a = [[0.17, -0.56, 0.42, -1.16, 0.52, 0.13, 0.24, -0.89, 0.42, -0.88, 0.23], [-1.02, 0.16, -1.19, 0.77, -1.01, -0.86, -0.94, 0.48, -1.23, 0.53, -0.94], [0.39, -0.63, 0.70, -1.49, 0.74, 0.34, 0.47, -1.16, 0.70, -1.17, 0.48], [-0.18, -0.38, -0.05, -0.60, 0.09, -0.17, -0.12, -0.48, -0.06, -0.45, -0.13], [-0.64, -1.66, -0.15, -0.42, 1.55, -1.22, -0.98, 0.47, -0.14, 0.66, -1.10], [-0.45, -1.23, -0.08, -0.52, 1.06, -0.83, -0.66, 0.11, -0.09, 0.25, -0.74], [-0.48, 1.14, -0.89, 0.36, -2.01, 0.15, -0.06, -0.50, -0.93, -0.59, 0.03], [-0.67, -0.05, -0.71, 0.19, -0.57, -0.56, -0.59, 0.07, -0.75, 0.12, -0.59], [-0.12, 1.29, -0.52, -0.09, -2.03, 0.60, 0.39, -1.02, -0.58, -1.14, 0.51], [-0.31, 0.50, -0.48, -0.11, -1.07, 0.06, -0.04, -0.55, -0.52, -0.59, 0.02]]
a[0, 0] = 0.17
a[2, 9] = -1.17
a[4] = [-0.64, -1.66, -0.15, -0.42, 1.55, -1.22, -0.98, 0.47, -0.14, 0.66, -1.10]
a[2, 5] = 0.34
a[7] = [-0.67, -0.05, -0.71, 0.19, -0.57, -0.56, -0.59, 0.07, -0.75, 0.12, -0.59]
a[8, 6] = 0.39
a[5, 5] = -0.83
a[5, 2] = -0.08
a[7, 4] = -0.57
a[1, 7] = 0.48
a[5, 6] = -0.66
a[:, 1] = [-0.56, 0.16, -0.63, -0.38, -1.66, -1.23, 1.14, -0.05, 1.29, 0.50]
a[5, 4] = 1.06
a[1, 5] = -0.86
a[7, 0] = -0.67
a[2, 7] = -1.16
a[2, 2] = 0.70
a[9, 3] = -0.11
a[6, 9] = -0.59
a[2, 3] = -1.49
a[2, 10] = 0.48
a[3, 8] = -0.06
a[8, 4] = -2.03
a[8] = [-0.12, 1.29, -0.52, -0.09, -2.03, 0.60, 0.39, -1.02, -0.58, -1.14, 0.51]
a[:, 5] = [0.13, -0.86, 0.34, -0.17, -1.22, -0.83, 0.15, -0.56, 0.60, 0.06]
a[4, 10] = -1.10
a[:, 10] = [0.23, -0.94, 0.48, -0.13, -1.10, -0.74, 0.03, -0.59, 0.51, 0.02]
a[6, 5] = 0.15
a[1] = [-1.02, 0.16, -1.19, 0.77, -1.01, -0.86, -0.94, 0.48, -1.23, 0.53, -0.94]
a[:, 7] = [-0.89, 0.48, -1.16, -0.48, 0.47, 0.11, -0.50, 0.07, -1.02, -0.55]
a[5, 8] = -0.09
a[6, 7] = -0.50
a[8, 5] = 0.60
a[8, 1] = 1.29
a[9, 8] = -0.52
a[:, 6] = [0.24, -0.94, 0.47, -0.12, -0.98, -0.66, -0.06, -0.59, 0.39, -0.04]
a[4, 3] = -0.42

grid =
[-124.346  143.775  -88.345   55.010 -105.870   45.703  -50.500   21.327
   17.837 -122.616  -68.354  -44.806]
grid[-12] = -124.346
grid[10] = -68.354
grid[8] = 17.837
grid[5] = 45.703
grid[7] = 21.327
grid[3] = 55.010

x = [-66 -60 -85  63 -28 -41 -94]
x[-7]: -66
x[5]: -41
x[2]: -85
x[-3]: -28

B =
[[15 39 35 47 88 33 35 29 38 39 27]
 [26 22 45 35 45 42 54 31 31 41 36]]
B[0, 0]	15
B[0]	[15, 39, 35, 47, 88, 33, 35, 29, 38, 39, 27]
B[:, -2]	[39, 41]
B[0, -1]	27
B[-2, 9]	39
B[1, -7]	45
B[-2, 5]	33
B[-1, 7]	31
B[1, 9]	41

W = [  6  87 -39 -18  23]
W[0] = 6
W[4] = 23

data = [-26 -10 -13  34   6 -16 -20   6  -1]
data[0] -> -26
data[4] -> 6
data[3] -> 34

X = ((25, 13, 16, 18, 12, -47, 12, 8, 2, -48, -44, 15, 11, 20), (50, 41, 39, 35, 28, -77, 23, 35, 19, -77, -68, 39, 35, 41))
X[-2][-14] => 25
X[-2] => [25, 13, 16, 18, 12, -47, 12, 8, 2, -48, -44, 15, 11, 20]
X[:, -2] => [11, 35]
X[1][0] => 50
X[-1][7] => 35
X[-2][8] => 2
X[0][12] => 11
X[:, 5] => [-47, -77]
X[-2][-8] => 12
X[-1][9] => -77
X[1] => [50, 41, 39, 35, 28, -77, 23, 35, 19, -77, -68, 39, 35, 41]

A = [ 69 -76  80  21 -25   0 -26 -13  19 -60 -12   0]
A[-12]: 69
A[-3]: -60
A[-4]: 19
A[-5]: -13
A[5]: 0
A[2]: 80
